Here is a tiny trained network, its code and every weight. The questions are about switching its units off for an input and a class, where a switched-off unit gives its printed mean instead of its output.

import numpy as np


def w(rows, s, z=0):
    codes = np.array(rows[::2]) - 128.0
    scale = np.full(codes.shape[1], s)
    scale[-1] = z or s
    return codes * scale


def norm(h):
    return h / np.sqrt((h * h).mean(-1, keepdims=True) + 1e-5)


def f(y):
    return np.maximum(y, 0)


def log_softmax(a):
    a = a - a.max(-1, keepdims=True)
    return a - np.log(np.exp(a).sum(-1, keepdims=True))


def net(x, mask):
    res = np.array(x, float).reshape(1, 4) / 4 @ E
    u = 0
    for l in range(4):
        y = f(norm(res) @ A[l][:, :-1].T + A[l][:, -1])
        res = res + np.where(mask[u : u + 9], y, B[l][:, -1]) @ B[l][:, :-1]
        u += 9
    return log_softmax(norm(res)[-1] @ U[:, :-1].T + U[:, -1])


A, B = {}, {}
E = w([
[121,239,162,4],'x0',
[84,140,219,180],'x1',
[61,29,72,115],'x2',
[186,81,103,24],'x3',
],0.0047)
A[0] = w([
[32,42,199,189,249],'0.n0',
[76,101,26,242,164],'0.n1',
[62,137,171,50,168],'0.n2',
[120,57,254,90,133],'0.n3',
[214,44,163,100,3],'0.n4',
[159,134,174,32,118],'0.n5',
[177,198,163,195,64],'0.n6',
[64,154,12,41,121],'0.n7',
[147,210,126,123,142],'0.n8',
],0.0085,0.003)
B[0] = w([
[116,224,53,198,253],'0.n0',
[224,171,130,246,234],'0.n1',
[125,149,17,82,190],'0.n2',
[57,73,73,105,174],'0.n3',
[184,40,191,71,157],'0.n4',
[169,132,57,211,191],'0.n5',
[132,165,254,118,169],'0.n6',
[197,196,134,120,203],'0.n7',
[165,171,216,92,174],'0.n8',
],0.0061,0.007)
A[1] = w([
[94,122,81,87,24],'1.n0',
[63,147,99,129,75],'1.n1',
[79,101,174,102,46],'1.n2',
[6,141,98,123,103],'1.n3',
[152,94,132,57,163],'1.n4',
[131,85,120,167,86],'1.n5',
[40,124,119,136,85],'1.n6',
[141,150,176,123,1],'1.n7',
[125,87,102,147,67],'1.n8',
],0.014,0.0033)
B[1] = w([
[136,168,121,222,181],'1.n0',
[43,152,129,122,190],'1.n1',
[109,134,131,149,128],'1.n2',
[2,189,71,133,212],'1.n3',
[196,46,122,138,251],'1.n4',
[173,230,87,161,213],'1.n5',
[124,186,71,68,171],'1.n6',
[3,83,178,150,175],'1.n7',
[135,196,108,98,178],'1.n8',
],0.008,0.003)
A[2] = w([
[119,143,217,83,3],'2.n0',
[128,205,128,90,160],'2.n1',
[137,138,237,118,45],'2.n2',
[161,144,185,109,88],'2.n3',
[173,186,137,109,148],'2.n4',
[5,141,153,122,141],'2.n5',
[131,73,175,62,173],'2.n6',
[165,162,95,198,62],'2.n7',
[113,113,251,148,40],'2.n8',
],0.011,0.0036)
B[2] = w([
[89,75,129,229,154],'2.n0',
[115,30,84,9,220],'2.n1',
[58,72,164,198,167],'2.n2',
[99,95,123,128,160],'2.n3',
[79,66,111,77,228],'2.n4',
[158,254,164,62,193],'2.n5',
[190,152,88,202,150],'2.n6',
[130,178,73,96,253],'2.n7',
[26,54,174,40,167],'2.n8',
],0.0076,0.0058)
A[3] = w([
[79,108,217,128,100],'3.n0',
[187,93,181,149,152],'3.n1',
[223,138,68,160,156],'3.n2',
[84,120,135,112,1],'3.n3',
[139,135,124,246,105],'3.n4',
[157,160,79,116,138],'3.n5',
[144,156,135,229,105],'3.n6',
[158,152,130,111,84],'3.n7',
[99,110,223,133,109],'3.n8',
],0.011,0.0077)
B[3] = w([
[26,44,167,217,155],'3.n0',
[124,107,218,193,149],'3.n1',
[107,119,203,156,255],'3.n2',
[109,124,151,170,128],'3.n3',
[234,229,105,135,180],'3.n4',
[118,106,163,151,207],'3.n5',
[200,182,96,183,177],'3.n6',
[97,131,80,113,131],'3.n7',
[2,44,116,176,153],'3.n8',
],0.0094,0.0096)
U = w([
[214,13,212,170,130],'0',
[65,221,166,69,1],'1',
[167,41,76,5,153],'2',
[51,190,62,114,92],'3',
[24,35,179,154,206],'4',
[203,221,115,225,155],'5',
],0.014,0.0056)

Each question gives the input, the list of numbers given to net, and the class t.
The units are the neurons (one row each of A and B). Each row of codes is followed by its name. A weight is (code - 128) times the scale printed after its matrix; where a second scale follows, it is the last column's (A, B and U).
mask holds one flag per neuron, layer by layer. A switched-off neuron (its flag False) gives its mean, the last column of its row in B, instead of its output. The means were averaged over made-up inputs and are rounded, as every weight is.
A unit's drop is (log p(t) with every unit on - log p(t) with that unit switched off) / (log p(t) with every unit on - log p(t) with every unit switched off).
The circuit of an input: a set's keep is (log p(t) with only the set's units on - log p(t) with every unit switched off) / (log p(t) with every unit on - log p(t) with every unit switched off). Starting from the 12 units with the biggest drops (on a tie, the unit counted first), units are removed one at a time, each time the one whose removal leaves the highest keep (on an exact tie, the one counted first), for as long as the keep stays at least 0.8.
units of the circuit, in order: the units of the circuit, biggest drop first
most important unit: the unit with the biggest drop
k most important neurons: the k neurons with the biggest drops, biggest first
k most important neurons of layer l: the k neurons of layer l with the biggest drops, biggest first
drop when u is switched off: that unit's drop, to one decimal
input [0,5,-1,6], class 0: most important unit => 0.n4
input [4,2,2,7], class 0: 3 most important neurons => (0.n0; 1.n4; 2.n1)
input [3,-7,0,4], class 2: 3 most important neurons => (0.n7; 0.n5; 2.n4)
input [-3,-1,0,3], class 0: 2 most important neurons => (0.n4; 0.n5)
input [-5,-1,-6,-1], class 4: 2 most important neurons of layer 0 => (0.n6; 0.n5)
input [-4,-3,-1,3], class 0: 3 most important neurons => (0.n0; 0.n4; 0.n5)
input [1,6,-2,-5], class 1: 3 most important neurons of layer 1 => (1.n3; 1.n6; 1.n4)
input [-2,3,6,6], class 3: 2 most important neurons => (0.n0; 1.n8)
input [-3,6,7,8], class 3: 2 most important neurons => (0.n0; 0.n3)
input [6,-4,7,-1], class 2: 2 most important neurons => (0.n7; 0.n0)
input [-1,3,-2,-2], class 4: 3 most important neurons => (0.n6; 0.n5; 0.n2)
input [8,2,-8,6], class 2: 2 most important neurons => (0.n2; 0.n5)
input [-4,-3,2,6], class 0: drop when 0.n5 is switched off => 0.0
input [0,2,8,-1], class 5: units of the circuit, in order => (0.n1)
input [0,8,-8,8], class 4: drop when 2.n8 is switched off => 0.1
input [-2,-3,8,-2], class 5: drop when 0.n1 is switched off => 0.2
input [6,5,6,0], class 3: drop when 2.n5 is switched off => -0.1
